[  8  10   6  32 -23   2  -4 -14  11   5 -25   2  -4  -4   1  20  15   2
   3   5   0 -12 -26  -6 -10   4 -10   1  13  22] : (62) D
[  6   2  15  17  -3   5   0  -3   8   4   0  -6   0  -1  -3   4  21   2
  -8  -1  -3   3 -20   5   1   0  -3  -6  12  15] : (66) T
[  1  13  11  18 -16   2   2 -17  11   9   1  -1  -5  -2 -12   8  11   4
   4 -13  -2 -11 -15  -1 -18   3   2   2  20  14] : (66) D
[  4  11  22  22  -8  14   9 -11   7   1 -11   1 -20  -4  -7   7  22   2
  -5   4  -7  -4 -17  -4  -7  -5  -1  -1  16  21] : (66) D
[  0  22  20  27  -5 -15  14  -4  12  11 -29   5  35  11 -19   7  13   1
  13  -3  -2  -5 -21  -1 -17   2  -1  -2  27  41] : (66) C
[  7  16   9  20   4  -5  10 -10 -14   2 -47   6  -3   6  -5  15   7  -2
   7  -2  -4 -28  -3 -12  -6  -3   5  -6  16  22] : (62) D
[ -3  14  -5  -5 -10   8  17  -4  -1   1 -18  -2   6  11 -15   4  32   4
   6 -16   6 -22 -12 -15 -11   1  -4  -8  27  21] : (59) C
[  5   6  16  16  -4   1   1  -8  16   4  -7   3   8  -1 -11  10   6   0
   7  -1  -5  -2 -19   1 -11  -2   2   4  18  19] : (66) D
[  1   8  -8  -8   3  -7  20   7 -13   2 -21  -8  -4  12 -13 -12  16   2
  -2 -11  -4 -11   2  -9  12   1  -1  -7   7   5] : (59) C
[  1  17  25  24 -14  16   8 -17  16   5 -17   2  -1   4  -7  10  29  12
  -1  10  -6 -16 -23  -3  -6   9  -7  -6  24  27] : (66) D
[ -3   3   3   9  -3   9   5   1   3   1   2  -3   1   1  -8   1  20   2
  -3  -5  -3  -3 -13  -2  -5  -8  -1  -2  15  14] : (66) T
[ -1   8   9   0  -1  -5   6  -9  -5   4  -3  -5  -6   2  -7   3  -2   2
   2 -23   1 -12   1  -4  -5   7   8  -7   8  10] : (59) D
[ -6   7  -5   7  -3   2  16   4   7   1   7   2   8   6 -12  -4   5   3
   6 -16   4   6  -1  -5  -9  -6   4   6   9  11] : (66) C
[ -1   7  -1  -1  -4  17  11  -7   6  -4   3  -4 -17  -5 -10   5  26  -2
   0  -3  -6  -8 -12 -10  -7 -13  -2   3  16  10] : (66) D
[  3  18   6  14  -5   8   6 -17  -7   3 -36   7  -6   5  -1  14  25   0
   6   8  -3 -27  -6 -16  -8   7  -1  -4  14  14] : (62) D
[ -3  16   3   5  -2  -7  19  -1   7   5 -13  -4  23  10 -23  -2  23   0
  12  -4   1  -9 -10  -1 -14  -2  -1   3  26  27] : (66) C
[  4  19  20  21  -2  -8  13 -13  20   7 -13   9  12   8 -15   7  -3  -5
  13  -4  -2  -4 -13  -3 -15   2   4   6  20  24] : (66) D
[  1  15  -6   9  -6  -1  14   4  -2   1 -28   5  19   8 -14  12  24  -1
  11  -6   7 -15 -12 -11 -14  -1  -3  -1  23  23] : (62) C
[  4   5   9  16  -3   4   7  -9  -1  -5 -21   4   2   4  -1  12   0   2
   5 -10  -3 -13  -7  -1  -6   3   0  -5   8  13] : (62) D
[  6   9   9  17  -1 -10  13   4  -2   6 -40   6  13  10  -7   9  13   3
  -1   3  -1  -8 -17  -5   0   6  -9  -8  14  21] : (62) C
[ -3  15  14  10  -3   1  10  -6   5   2 -14  -2   2   4 -15   5  15   0
   7   1  -3 -13 -10  -4 -12  -2   3   0  23  25] : (66) D
[  2  13   9   6   2 -16  17   1   8   4 -13  -5   9   8 -16  -9   6   1
  -4  -8  -1  -1  -5  -2   1  -2  -3   1  20  16] : (66) C
[  0  13   0  16 -16  12  -1  -4  14   2 -16   4  10   4 -13  12  36   4
   4   1   0  -6 -31  -6 -13  -5  -6   6  23  28] : (66) C
[  9  15  33  18   5 -16  12 -11   3  10 -23   4  12   9 -14   7 -18   0
  10  -7  -8 -13  -8  -1  -5  -4   7  -6  23  30] : (66) D
[ 10  10  29  19   1  -1   3 -12  -7   5 -41   6   5   8   0  19   1   1
   7  -1  -6 -21 -13  -5  -4   9   1 -13  15  18] : (62) D
[ -3  11 -11   5 -10  11  12   0  -2  -1 -32   5  -5   2  -5  10  34  -1
   2  -1  -3 -26 -16 -13  -4  -2 -10  -2  15  14] : (62) C
[ -2  22   5   0   6  -5  21  -2 -12   3 -36  -1   4  13 -18   7   6  -2
  13 -14   0 -25   9 -19 -12  -6  14  -4  27  21] : (59) D
[  9   9   6   8 -16   7  11  -6   3   6 -19  -7  -1   6  -6   2  35   6
  -4   0  -2 -14 -21  -5  -2   9 -15 -12  16  15] : (59) C
[  3   6  -5  -2   3   8   5  -2   2   5   3  -8   1  -3 -18   7  33  -5
   1 -17  -4 -10 -15  -7 -19 -10   6   7  27  18] : (66) R
[  0   7  14  10  -6   5   8  -4   1   2 -10  -4  -6   1  -7   1  26   2
  -2  -1  -1  -8 -15  -4  -1  -4  -2  -7  29  21] : (66) T
[  5  -9   1   8  -8  17   1   0   7  -8   5  -3 -18  -4   0   1  15   0
 -10 -10  -2   4 -21   0   1  -9  -5  -4   7   3] : (66) T
[  4  11  17  14  -2   4   6 -11  14   3   1   1   3  -1 -10  10   4  -1
   3  -9  -6  -5 -11  -1 -14   0   6   1  19  17] : (66) D
[-3  4 11 16 -4  5  2 -3  7  5  2  0 12  3 -3  2  5  2 -2 -6  2  4 -7  4
  1  4  5 -1  9 14] : (66) T
[ 10   7  17  22  -1   5   0 -14   6   2 -36   6  -1   0   5  24  15  -1
  -2  20  -8 -14 -19  -5  -2   7  -7  -6  15  13] : (62) D
[  8  -7   2   6 -11  15  -9  -4  -7  -1 -17   1 -14  -4  12  14  22   2
 -12   2  -1  -7 -19  -1   8   8 -10 -17  -2   1] : (62) T
[ -6   5   0  14  -6  -1  16  -2  12   5   1  -1  12   8 -16  -3   8  -2
   7 -14   2   2 -10  -1 -15  -1   4   8  14  11] : (66) C

[ -9 -47   7  24  13  -3  18 -11  41   2  25  35  13 -10   9  31  39   0
 -26 -12  24   5 -17  14 -12 -14  14  10 -19  -6] : [72] Fofog
[ -8   3 -10   4  -1 -11  11  -7  20   3   8   8  -3   0   3  15  -1   5
   0  -4   7   2  -8   0  -6   4   6   7  -2  -7] : [72] pek
[ 18  11  12 -11  -2 -12 -23  20 -25  -2  -8  14  -2  -1 -12 -49 -10  -5
   8   7 -13   5   5  -4  17  14 -12  -3  13  -7] : [72] Dar
[ -7   2  12  11   1  -1  13  12 -11   0   0  13   6   8  -4 -16 -16  -7
   9  -1   8  10   5  -3   7  -5   0   1  -4 -13] : [69] Dar
[ -3  -1   2   7   1  -2 -11  -6  21  -4  14   0  -3   7  10  14   2  10
  -2   1  -3   3   0   9  -3   6  -1   6  10  -3] : [72] Fofog
[ -1   1  -3  -1   2   1  11   0   6 -10  -7  14  11   0  -8  -3 -27  -3
  12   7   0  -3  -9   2   3   2   1   1  -3  -1] : [68] Dar
[-10  -3  -1   5  -6  -3   3  -7 -13  -3   3  -3  -8   5 -11   6 -42  18
  15   1   4 -14   8  -2   0   8  -3  -1   9  -5] : [62] Dar
[ -3   1   2   6   2   2  -1  -3  25   0   2  -5   9  -2  17  -4  21   7
 -18  -3  -3   3  -4   9  -5   3   1   3  -3   1] : [68] Fofog
[ -9  -1   2  -1  13 -15   4  -5  20   1   4  -6  -3  -3  11  12  12 -11
  -5  -9  -5  -3  -3   8  -4   7   9   1   0  12] : [68] pek
[ -3  -3  -1  -3   1  -5 -12 -12   2   2  12  -4   2   1   6  19  32 -13
 -11  -6 -15  -1   3  -2 -11  -7  -1  -9 -12  -6] : [69] Fofog
[  6   5   0   1   9   6  28   3   1   2 -29  20  -2  -5 -17 -17 -38  -9
  10   2   1   1  -1   0  -6   2   3  -3  -4   2] : [62] Dar
[  1  -3  -2   3  -3  -6 -32  -1   3  38   0   5   3   5  -1   3  22   2
 -15   0   9   9 -10   3  -9   9   1  -2   3  -1] : [72] Fofog
[ 12   2   2   4   1  -2   2   9 -12  -2  -7  11  -1  -6   0 -15  14  -7
  10   8   7  -1   3  -7   1   0  -3   3  -3  -9] : [69] Dar
[  1  -2   4   2   7   5  12  10  12   1 -19  11  -5   4  10  -6   5   4
 -10   6  -1   7 -13  12  -6  -5   2   1  -5   3] : [68] pev
[  2   1   0   7  -2  -6   3  12  -3   5  -5  18  -3  -6  -6 -12   8  -6
  -3  -3   3  -5 -23   6   6   0   2   4   3  -9] : [72] Dar
[  1   3   2  -1   2   0  -5  -1   1  -2   6   7   5   3  -2  -1  52  -8
  -9  -4   2   3 -12   3  -1   2   1  -7   0   6] : [72] Fofog
[  2  12   5  -6   6  -1 -21   5   5  -1  10 -17 -11   2   4 -14 -33   9
  12  -4 -28  -1  -6   7   0  14   1  -6  23   5] : [62] Fofog
[  7  -4   1  15  -1   2 -15   4  -1   0   6   9   4  -1   5  -3  25  12
 -11   1  -3   7   1   7   0  -3  10  -4  -1  -3] : [72] Fofog
[  5  -9  -4  20  -8  -4  23  -7  15   4  -7  23   7  -3  -2  -2 -22  16
 -15   9  17   2  -7  27  -7  -1   4   5 -16 -12] : [68] Dar
[  2  -4   1  -2  10  -4   3   9  -3   0 -19  20  -1  -8  -6 -28 -19  -1
  -3   7   3   7  -3   1  -1  -3   1  -1   3  -4] : [72] ran
[ 11  -5   3  -6   5  -8 -11  13  -2  -1 -12   5  -6  -1  -3 -24  -6   0
  -8  -6 -20  11   1   7  -7   5  -5  -6   9   0] : [72] Fofog
[-13  -1   0   6   2   1  -4  -2  10  -5  10   4   0   2   9  -4  26   9
 -10  -4   0  -1  -5   8  -5   2  -1  10  -4  -4] : [69] ran
[  0   3  11  -6   6 -14   0  11  10  -2 -11   8  -6   3   3 -22  -6  -3
  -5  -5 -15   9  -5   3  -3   9   0  -4   6   3] : [72] Fofog
[ -1   2   0   2  -6   2  -4  -3  13  -5  14  -2   2  -2   6  -1   8   0
 -13  -3  -4  11  -5  -1  -2   5  -6  -5  -8  -1] : [69] Fofog
[ -3  -1  -1   7  15   7  -3 -13  12  -2   0   4   3   3   9 -18  -6   4
 -14   3  -5   6  -7   9  -7   6   1  -1   2   5] : [68] Fofog
[ -2  -1  -8  17  -4  -5  32 -11  24   1  -2  21  10  -1  -4   2 -39  10
   9   5  14  -6  -5   6 -10  -4  11   4  -6 -10] : [68] Dar
[  2   4  11   3  -1  -1  -9   7   3   6   4   8   7   5   6   2  61  -1
 -26  -2  -3  12  -1   5   7  -1  -2   1  -6   0] : [69] pev
[  4   4   1   3   7  -2   0   2  26   2  11   7   3  -1 -15   1  33  -5
 -14 -15   1   6 -14   7   3  -2  -2   0  -6   7] : [72] Fofog
[ -2  -7 -10   3  -4  -3   8 -10   4  -1  -1   3  -6   3 -10   8 -23   5
   4  -3  12  -7  -1   3  -8   2   8   2  -9   2] : [62] Dar
[ -6 -11   1   5 -10  -7   3  20 -23   7 -30  24   6  -2 -27 -43  10  -3
 -33 -16 -12  10   5  18 -12 -11   1  -9 -16  -6] : [72] ran
[ -4   1 -12   0 -12   0 -23  -6   8  -8  11   1   1   0   3  13  -8   5
 -10   1  -2 -10  -4   1  -3   5   2   6  14   2] : [62] Fofog

[  9 -16   2 -12 -24 -11  13   2  15  -1  -1  -3   4  -9  -9   1   9  -2
  12 -15   0 -23  11  -1   1   7   9   1 -17  -1] : L Y
[  8 -40   2 -38 -27  -9   9   0  30 -35   6 -14   5  -4  11  13 -11   0
  14 -43  -9 -32   4   3  -1   7  -1   0 -19   4] : H Y
[  9  -7   3 -27 -11  -8   9   9  23 -15  -6 -15   0   0  13   7   1   1
  16 -14   1 -16   9  16  -6   7  -2   0 -14   2] : H Y
[  7 -23   7 -10 -26  -9  32  -1   9 -24  -1  -7   5  -4   5 -16 -23  -1
  15 -39  -8 -22   5  16   2   0   9   3  -7   7] : H Y
[  9 -47  -6 -32 -22 -23   0   8  10 -43  -4  -6  11  -4   1 -15  -1  -6
  22 -27  -9  -7   5  17  -5   6  13   4 -23   8] : H Y
[ 11 -42  11 -29 -22  -9  -9  25  -5 -33  -1 -10   1  -9  -1  -5  -7  14
  19 -17 -11  -7  11  10   9   0  17  -1   1   6] : H E
[ 10 -25   9 -15 -17   4 -18   6 -18 -15   5   3   3   0  -2  17  12  15
   7   6  -4   9  -8   8   3  -4   8  -2   5   4] : H E
[  7 -37  11 -25 -11 -16   3   9   8 -23   6 -13   1 -19   9  -7 -22 -19
  19 -31 -18 -29  15   6   7  10  10   7 -24   7] : H Y
[  4 -37  15 -25 -16 -13  16   7   7 -31  -1 -10  -2  -9   2   7 -16  -5
  15 -28 -20  -8  12  18 -14  12  15   4 -28   9] : L Y
[  4 -48  10 -25  -1 -10  -6   5  10 -26   5  -7  -4  -2   8   9   5  -2
   7  -4  -3 -13   7   7   5  16   4   2  -6   4] : L Y
[  1 -32  -1 -24 -13  -7   5  -3  35 -35  -7  -2  -3  -7   6 -10 -11   9
  -7 -33  22 -24  -4   0  -7   2  10   4  -8   4] : H Y
[ 12 -39   5 -32 -25 -16   7   6  28 -55  -1 -16   8 -14   8  -9 -12   1
  15 -32  -7 -36  11  13   5  14  11   9 -13   8] : L Y
[  5 -19  -2 -15 -29  -2  22  -1  22 -24  -2  -9  11  -5  -4  18 -12   7
  12 -43 -16 -34 -15  -4  -1   6   9   0 -15   4] : H Y
[  8 -32  12 -11 -21 -12  26   4  26   3   4  -5   3  -7   9  -3 -17  -6
   6 -32  -5 -24  11   1   1  13   3   6 -12   5] : L Y
[-15 -35  -1 -21 -21 -16  26   1  21 -32  -5 -13   2 -11  14   3 -12 -12
  13 -38   0 -26  12  10  -1   1  10   3 -21  20] : L Y
[  6 -28  -1 -11 -12 -19  11  -3  18 -25   3  -5   6 -12   6  -3 -17   4
  -7 -22  -8 -17   5  -1   3   6   0   5  -4   6] : L Y
[  5 -31  14 -23 -21 -12   0   5  -1 -24   0  -9  15  -7   7  -7   2  11
  20 -11 -10  -1  22  13  10   2  23   2 -18  13] : H E
[  8 -17   9 -19 -17 -13  -4   9   3 -24  -1 -11   6  -6   1  -2   6  -3
  19  -8   4  13   0  32  10  -3  13   0  -9  12] : H E
[  4 -39  14 -16 -20 -12   6   5 -13 -24   4 -10   1  10   0  -2   4  11
  37 -12 -15   6  -1  14  12  -3  24  -3  11  12] : H E
[  5 -20  22 -50 -12 -16   6   1  16 -40   2 -11   1   6   9   5 -11   0
  23 -42 -12 -20   5   7   5   2   4   7 -20  10] : L Y
[  2 -23   5 -16 -11  -9 -10   8   0  -7  12 -11   7  -9  -3   9   5  14
  19  12   3  15   5  13  12   2   8   4   4   3] : L E
[  6 -43   6 -32 -16 -11   9   9  18 -21   2  10   5   2   6  -2  -7  -3
   6 -21  -3 -25   8   8  -5   8   9 -15  -6   6] : L Y
[  5 -31  11 -19 -11 -17  23   7  11 -26  -9 -11  12 -11   7 -13 -16 -11
  18 -35 -18 -16  18  15   5   3   6   0  -9  20] : H Y
[  6 -33   5 -14 -18 -14   4   7  10 -12   2 -17  10  -3  13  -6   0  16
  12 -22  -6 -22   5   4   5  10   7   1 -16 -16] : H Y
[  8 -19   7 -18 -21 -18  16   2  18 -27   0 -15   5  -9  16  -3 -14   1
  19 -34 -10 -23   8   2   7   8   8   4  -9   2] : L Y
[  8 -55  18 -25 -27 -19  -2  16  -7 -46   2 -11   7  -6   3 -13  -2   2
  26 -14 -12  -7  20  18  11   1  32   6 -13  16] : H E
[ -2 -28  14 -18  -1 -10   4  13  11 -27   1 -14   1  -4   6  -2 -15  -3
  18 -23 -15  -6  14  14   4  14  -5   9   2   5] : H Y
[  3 -10   9  -9 -20 -14  15   7  17 -18  -1 -11   4 -13   8   3   0  -4
  14 -26 -12 -22   9  -2   7   5   2  -3  -6   3] : H Y
[  5 -43  15 -31 -14 -17  -6  21   2 -27  -1   2   2  -5   5  -2 -11   7
  20  -8 -14  10  13  18   7 -16  14   5  -8  11] : L E
[ 12 -33  10 -27 -32 -17  24  12  21 -15  -1 -16   9 -18  17 -14 -15  -6
  18 -30  -9 -18  13  12  10  13  14 -13 -22  14] : L Y
[ 13 -18   9 -22  -9  -6  -2   2  -9  -8  -5  -9   5   5  -2  14  -7  17
   8   0  -4  -2   3   6   7   7  13   1  -5   2] : H E
